Below is a small trained network, with its code and all its weights. Each question gives an input and a class and asks what happens when units are switched off, that is, made to give their printed mean instead of their output.

import numpy as np


def w(rows, s, z=0):
    codes = np.array(rows[::2]) - 128.0
    scale = np.full(codes.shape[1], s)
    scale[-1] = z or s
    return codes * scale


def f(y):
    return np.maximum(y, 0)


def log_softmax(a):
    a = a - a.max(-1, keepdims=True)
    return a - np.log(np.exp(a).sum(-1, keepdims=True))


def net(x, mask):
    res = np.array(x, float).reshape(1, 8) / 4 @ E
    y = f(res @ A[0][:, :-1].T + A[0][:, -1])
    res = res + np.where(mask, y, B[0][:, -1]) @ B[0][:, :-1]
    return log_softmax(res[-1] @ U[:, :-1].T + U[:, -1])


A, B = {}, {}
E = w([
[71,86,114,151,58,103,103,214,103,172,144],'x0',
[136,171,114,96,48,135,178,161,169,93,9],'x1',
[106,132,124,107,131,115,120,111,117,142,108],'x2',
[128,120,108,115,136,98,121,128,134,130,114],'x3',
[143,137,125,139,151,115,111,153,124,141,104],'x4',
[114,117,146,96,126,149,156,115,113,165,124],'x5',
[139,112,113,113,142,75,116,132,140,133,105],'x6',
[211,97,52,161,53,135,87,78,102,184,124],'x7',
],0.016)
A[0] = w([
[200,115,121,171,84,121,69,47,55,183,138,159],'N1',
[83,98,148,153,80,102,110,158,91,130,125,151],'N2',
[60,132,88,127,127,143,111,213,108,151,113,156],'N3',
[170,120,90,141,159,144,93,40,134,111,136,150],'N4',
[183,155,97,107,185,166,158,48,110,142,129,231],'N5',
[124,132,182,120,77,149,171,153,167,63,22,192],'N6',
[126,210,191,141,225,136,182,90,151,99,78,198],'N7',
[68,108,169,132,62,64,128,220,178,147,125,174],'N8',
[151,117,156,86,195,126,120,71,107,104,62,254],'N9',
[197,160,78,139,2,142,146,99,148,151,38,29],'N10',
[103,190,107,56,123,177,156,163,213,63,69,126],'N11',
[42,116,179,128,207,84,138,154,137,103,185,194],'N12',
[99,63,77,115,63,115,96,227,20,170,183,177],'N13',
[194,172,94,93,171,127,152,125,74,77,149,228],'N14',
],0.0091,0.0066)
B[0] = w([
[136,73,103,83,129,165,70,166,149,167,143,243],'N1',
[100,103,117,156,103,86,128,115,82,115,117,176],'N2',
[135,149,125,134,125,138,163,145,69,172,138,183],'N3',
[140,121,162,85,117,131,97,187,164,147,138,208],'N4',
[148,123,172,99,153,129,94,145,194,84,135,235],'N5',
[110,145,114,145,121,129,158,133,146,57,81,251],'N6',
[136,122,95,119,132,112,142,81,143,59,139,255],'N7',
[106,190,106,136,103,126,140,179,76,165,133,211],'N8',
[167,170,113,146,159,99,104,125,180,115,138,230],'N9',
[110,181,175,199,181,96,183,68,138,187,250,237],'N10',
[140,117,83,121,128,121,154,151,117,74,84,245],'N11',
[115,191,160,177,133,136,126,66,98,159,158,237],'N12',
[121,71,118,187,98,112,128,118,93,145,114,233],'N13',
[169,160,144,108,147,135,127,122,200,113,185,203],'N14',
],0.014,0.018)
U = w([
[110,159,155,149,208,117,144,86,178,132,177,209],'0',
[107,145,126,176,146,101,161,104,53,172,186,214],'1',
[149,125,77,105,151,120,166,117,151,79,50,153],'2',
[88,164,103,126,66,137,173,179,73,135,33,4],'3',
[168,89,127,31,138,151,84,172,157,142,142,75],'4',
[115,3,47,154,119,128,105,159,91,146,124,33],'5',
],0.013,0.0035)

Each question gives the input, the list of numbers given to net, and the class t.
The units are the neurons (one row each of A and B). Each row of codes is followed by its name. A weight is (code - 128) times the scale printed after its matrix; where a second scale follows, it is the last column's (A, B and U).
mask holds one flag per neuron, in row order. A switched-off neuron (its flag False) gives its mean, the last column of its row in B, instead of its output. The means were averaged over made-up inputs and are rounded, as every weight is.
A unit's drop is (log p(t) with every unit on - log p(t) with that unit switched off) / (log p(t) with every unit on - log p(t) with every unit switched off).
The circuit of an input: a set's keep is (log p(t) with only the set's units on - log p(t) with every unit switched off) / (log p(t) with every unit on - log p(t) with every unit switched off). Starting from the 12 units with the biggest drops (on a tie, the unit counted first), units are removed one at a time, each time the one whose removal leaves the highest keep (on an exact tie, the one counted first), for as long as the keep stays at least 0.8.
units of the circuit, in order: the units of the circuit, biggest drop first
top k neurons: the k neurons with the biggest drops, biggest first
drop when u is switched off: that unit's drop, to one decimal
input [6,2,-3,4,-6,5,-3,-4], class 3: units of the circuit, in order	N10
input [-8,-3,-2,4,-3,6,4,1], class 4: units of the circuit, in order	N10, N4
input [3,0,-4,3,3,0,7,5], class 5: top 2 neurons	N12, N1
input [-8,1,6,-4,-7,-7,7,-7], class 2: top 4 neurons	N10, N11, N7, N6
input [0,8,-1,7,5,-2,2,2], class 0: top 2 neurons	N10, N13
input [2,2,4,-5,0,-1,4,0], class 3: top 2 neurons	N10, N12
input [-8,2,5,5,4,-5,4,0], class 2: top 3 neurons	N12, N10, N11
input [1,0,-2,1,-5,8,-2,0], class 1: top 2 neurons	N1, N11
input [-5,-4,4,1,-4,4,7,1], class 4: units of the circuit, in order	N10, N4
input [1,7,-7,5,3,-6,8,8], class 1: units of the circuit, in order	N10, N5
input [-8,0,-5,-1,-3,0,0,7], class 4: top 2 neurons	N1, N4
input [-8,0,-6,1,-5,5,-3,2], class 4: top 4 neurons	N10, N12, N4, N5
input [1,8,6,0,-4,-1,-7,-5], class 3: top 2 neurons	N8, N5
input [-8,8,-3,5,0,0,-7,2], class 0: units of the circuit, in order	N10
input [-5,4,5,6,-1,-2,-6,-1], class 2: drop when N11 is switched off	0.1
input [6,8,-4,-6,6,-5,-5,7], class 1: drop when N10 is switched off	4.1
input [-4,5,4,0,-5,-7,4,-1], class 2: drop when N11 is switched off	0.4
